Below are the code and all the weights of a small trained network. Each question names an input and a target symbol and asks about switching units off, where a switched-off unit gives its printed mean instead of its output.

import numpy as np


def w(rows, s, z=0):
    codes = np.array(rows[::2]) - 128.0
    scale = np.full(codes.shape[1], s)
    scale[-1] = z or s
    return codes * scale


def f(y):
    return np.maximum(y, 0)


def softmax(a):
    e = np.exp(a - a.max(-1, keepdims=True))
    return e / e.sum(-1, keepdims=True)


def log_softmax(a):
    a = a - a.max(-1, keepdims=True)
    return a - np.log(np.exp(a).sum(-1, keepdims=True))


def net(x, mask):
    ids = ['Ωζηθλμφψ'.index(c) for c in x.split()]
    T = len(ids)
    res = E[ids] + P[:T]
    u = 0
    for l in range(2):
        r = res
        for j in range(2):
            rows = slice(3 * j, 3 * j + 3)
            q, k, v = (r @ M[l][rows].T for M in (Q, K, V))
            z = softmax(np.where(np.tri(T) > 0, q @ k.T / 3**0.5, -1e9)) @ v
            o = O[l][rows]
            res = res + np.where(mask[u + j], z, o[:, -1]) @ o[:, :-1]
        u += 2
        y = f(res @ A[l][:, :-1].T + A[l][:, -1])
        res = res + np.where(mask[u : u + 12], y, B[l][:, -1]) @ B[l][:, :-1]
        u += 12
    return log_softmax(res[-1] @ U[:, :-1].T + U[:, -1])


Q, K, V, O, A, B = {}, {}, {}, {}, {}, {}
E = w([
[187,115,114,74,224,177,136],'Ω',
[220,144,46,54,158,102,56],'ζ',
[175,146,97,133,146,85,177],'η',
[120,68,147,223,146,156,209],'θ',
[109,87,197,135,80,177,164],'λ',
[79,16,66,172,154,51,92],'μ',
[92,121,131,126,19,44,95],'φ',
[49,82,130,92,49,195,2],'ψ',
],0.0037)
P = w([
[112,115,168,75,151,105,150],'0',
[150,176,178,198,155,123,62],'1',
[168,34,72,114,57,151,188],'2',
[86,136,109,226,86,126,56],'3',
[71,123,3,86,79,183,226],'4',
[129,157,145,179,139,117,53],'5',
],0.0051)
Q[0] = w([
[80,202,253,182,164,76,39],'L0H0',
[33,210,53,98,144,173,159],'L0H0',
[199,189,153,121,183,150,64],'L0H0',
[158,153,217,170,169,99,50],'L0H1',
[168,50,161,145,103,88,162],'L0H1',
[52,154,145,165,159,134,90],'L0H1',
],0.024)
K[0] = w([
[235,158,117,78,226,142,139],'L0H0',
[207,101,5,174,71,171,183],'L0H0',
[138,163,142,174,172,104,212],'L0H0',
[173,190,187,137,192,151,120],'L0H1',
[79,139,169,68,171,68,107],'L0H1',
[196,137,128,130,101,180,179],'L0H1',
],0.022)
V[0] = w([
[161,147,65,36,93,107,13],'L0H0',
[138,78,80,134,233,169,104],'L0H0',
[165,157,54,165,173,3,178],'L0H0',
[155,163,140,33,165,183,197],'L0H1',
[157,175,126,143,65,182,148],'L0H1',
[153,133,177,110,127,111,165],'L0H1',
],0.016)
O[0] = w([
[194,82,106,13,129,157,3,255],'L0H0',
[94,113,116,178,227,230,106,240],'L0H0',
[104,48,63,153,209,1,103,98],'L0H0',
[199,213,131,71,201,136,198,87],'L0H1',
[228,153,120,169,90,82,140,22],'L0H1',
[110,160,168,92,147,86,128,111],'L0H1',
],0.0094,0.00094)
A[0] = w([
[133,146,134,135,109,128,231,6],'L0N0',
[91,120,124,116,148,140,122,65],'L0N1',
[142,62,109,193,136,79,102,136],'L0N2',
[134,150,158,215,133,76,86,109],'L0N3',
[106,155,118,208,138,90,108,149],'L0N4',
[171,189,206,254,76,133,59,78],'L0N5',
[86,151,126,230,153,137,116,171],'L0N6',
[161,140,152,194,196,123,100,103],'L0N7',
[186,190,120,116,106,113,75,144],'L0N8',
[115,35,99,30,121,63,207,108],'L0N9',
[179,155,130,208,148,144,36,140],'L0N10',
[149,120,147,211,94,129,7,69],'L0N11',
],0.0068,0.0025)
B[0] = w([
[173,181,245,190,81,145,168,158],'L0N0',
[96,132,124,102,133,166,121,142],'L0N1',
[82,194,124,119,125,229,162,254],'L0N2',
[153,167,143,95,109,171,57,199],'L0N3',
[166,100,160,136,152,165,74,223],'L0N4',
[62,140,19,77,215,74,69,187],'L0N5',
[125,57,166,134,124,133,35,252],'L0N6',
[90,178,118,138,76,114,133,197],'L0N7',
[105,60,172,144,131,187,115,189],'L0N8',
[55,111,76,52,143,2,145,211],'L0N9',
[85,184,136,198,130,60,76,234],'L0N10',
[157,214,161,170,180,95,207,240],'L0N11',
],0.0093,0.003)
Q[1] = w([
[141,74,56,167,181,109,168],'L1H0',
[78,237,149,146,170,49,20],'L1H0',
[185,131,175,231,167,56,8],'L1H0',
[171,199,135,125,186,73,3],'L1H1',
[79,205,176,174,128,48,85],'L1H1',
[90,173,83,144,102,118,151],'L1H1',
],0.014)
K[1] = w([
[88,128,81,167,191,110,104],'L1H0',
[88,108,190,33,148,108,166],'L1H0',
[90,133,250,109,187,130,69],'L1H0',
[138,133,192,72,190,103,96],'L1H1',
[91,134,220,117,158,83,172],'L1H1',
[85,163,98,143,139,107,166],'L1H1',
],0.016)
V[1] = w([
[129,82,123,76,154,188,74],'L1H0',
[81,53,136,175,94,74,49],'L1H0',
[122,129,155,71,8,117,126],'L1H0',
[180,125,135,58,136,82,111],'L1H1',
[101,98,185,170,110,152,98],'L1H1',
[102,161,72,157,130,142,160],'L1H1',
],0.012)
O[1] = w([
[138,182,131,233,136,128,137,255],'L1H0',
[139,146,117,148,1,115,45,29],'L1H0',
[118,230,35,82,93,142,163,175],'L1H0',
[225,121,86,130,152,162,127,186],'L1H1',
[76,118,98,176,81,107,147,82],'L1H1',
[92,148,194,84,147,104,106,108],'L1H1',
],0.0072,0.0058)
A[1] = w([
[127,118,215,178,56,91,127,213],'L1N0',
[98,75,115,127,197,15,160,117],'L1N1',
[74,127,62,227,158,117,81,168],'L1N2',
[148,132,215,184,155,128,110,148],'L1N3',
[120,106,94,126,81,254,111,135],'L1N4',
[24,60,65,88,143,112,103,159],'L1N5',
[158,153,111,86,84,77,66,96],'L1N6',
[90,94,35,53,164,71,153,153],'L1N7',
[71,49,95,57,31,124,108,95],'L1N8',
[183,123,158,232,91,127,144,1],'L1N9',
[193,39,140,66,120,191,51,122],'L1N10',
[123,101,132,126,102,102,215,141],'L1N11',
],0.0085,0.0023)
B[1] = w([
[48,126,178,167,69,108,50,180],'L1N0',
[39,91,63,78,103,199,140,212],'L1N1',
[111,145,186,40,128,112,216,247],'L1N2',
[174,78,129,226,159,171,129,226],'L1N3',
[130,113,94,89,97,188,54,196],'L1N4',
[176,57,119,44,120,73,123,181],'L1N5',
[116,125,118,194,126,220,141,170],'L1N6',
[126,142,57,230,141,55,123,195],'L1N7',
[246,102,189,117,142,137,190,173],'L1N8',
[185,110,45,153,49,82,158,170],'L1N9',
[143,217,159,110,202,70,55,171],'L1N10',
[117,209,147,125,127,120,130,151],'L1N11',
],0.012,0.011)
U = w([
[63,123,140,223,75,115,99,73],'Ω',
[100,57,153,176,183,220,196,36],'ζ',
[116,159,69,92,69,254,75,188],'η',
[146,52,192,27,95,126,141,142],'θ',
[255,109,88,185,109,111,200,5],'λ',
[172,175,181,126,202,104,20,202],'μ',
[54,79,7,113,144,56,89,137],'φ',
[88,251,170,123,132,112,238,235],'ψ',
],0.0023,0.0011)

Each question gives the input, a string of symbols that net reads in full, and the target symbol t.
The units are the heads (3 rows each of Q, K, V and O) and the neurons (one row each of A and B). Each row of codes is followed by its name. A weight is (code - 128) times the scale printed after its matrix; where a second scale follows, it is the last column's (O, A, B and U).
mask holds one flag per unit, layer by layer, with each layer's heads first. A switched-off unit (its flag False) gives its mean, the last column of its rows in O or B, instead of its output. The means were averaged over made-up inputs and are rounded, as every weight is.
A unit's drop is (log p(t) with every unit on - log p(t) with that unit switched off) / (log p(t) with every unit on - log p(t) with every unit switched off).
The circuit of an input: a set's keep is (log p(t) with only the set's units on - log p(t) with every unit switched off) / (log p(t) with every unit on - log p(t) with every unit switched off). Starting from the 12 units with the biggest drops (on a tie, the unit counted first), units are removed one at a time, each time the one whose removal leaves the highest keep (on an exact tie, the one counted first), for as long as the keep stays at least 0.8.
circuit, biggest first: the units of the circuit, biggest drop first
unit that matters most: the unit with the biggest drop
k most important neurons: the k neurons with the biggest drops, biggest first
k most important neurons of layer l: the k neurons of layer l with the biggest drops, biggest first
which heads matter: for each layer, one digit per head in row order, 1 if its drop is at least 0.15 and else 0, layers parted by /
input ψ ψ η, target η: circuit, biggest first => (L0H0, L1N4, L1H0, L0N11)
input Ω Ω ψ, target η: circuit, biggest first => (L0H0, L1N4)
input λ ψ Ω ψ η λ, target φ: which heads matter => 11 / 10
input θ μ η ψ Ω Ω, target θ: 2 most important neurons of layer 0 => (L0N0, L0N6)
input λ ζ η φ θ, target λ: most important neuron => (L1N8)
input ψ λ λ ψ λ, target η: circuit, biggest first => (L0H0, L1N4, L1H0)
input η η η, target φ: circuit, biggest first => (L0H0, L0N9, L1N7, L1N1)
input Ω η η ψ, target ζ: circuit, biggest first => (L1H0, L0H1, L0H0, L1N3)
input η μ η ψ Ω, target η: circuit, biggest first => (L0H0, L1N4, L0H1)
input Ω ψ η Ω, target ζ: circuit, biggest first => (L0H1, L1H0, L0H0, L1N3)
input Ω η μ Ω η η, target ζ: circuit, biggest first => (L1H0, L0H1, L0H0, L1N3)
input Ω Ω ζ, target μ: 2 most important neurons => (L1N10, L0N2)
input η η η φ λ, target λ: 3 most important neurons => (L1N8, L0N9, L1N7)
input θ Ω λ η, target θ: 3 most important neurons => (L1N5, L0N0, L0N6)
input η ψ ζ, target η: which heads matter => 10 / 10
input φ η ψ ζ, target η: unit that matters most => L1H0
input ζ ψ ψ η, target λ: 2 most important neurons => (L1N9, L0N11)
input η Ω Ω, target φ: which heads matter => 11 / 00
input η Ω λ η ψ ψ, target μ: 2 most important neurons of layer 0 => (L0N9, L0N6)
input λ μ η, target θ: unit that matters most => L0H1
input ζ ζ η ψ Ω ψ, target λ: 2 most important neurons => (L1N9, L0N11)
input θ μ Ω η Ω, target φ: 2 most important neurons => (L1N7, L0N9)
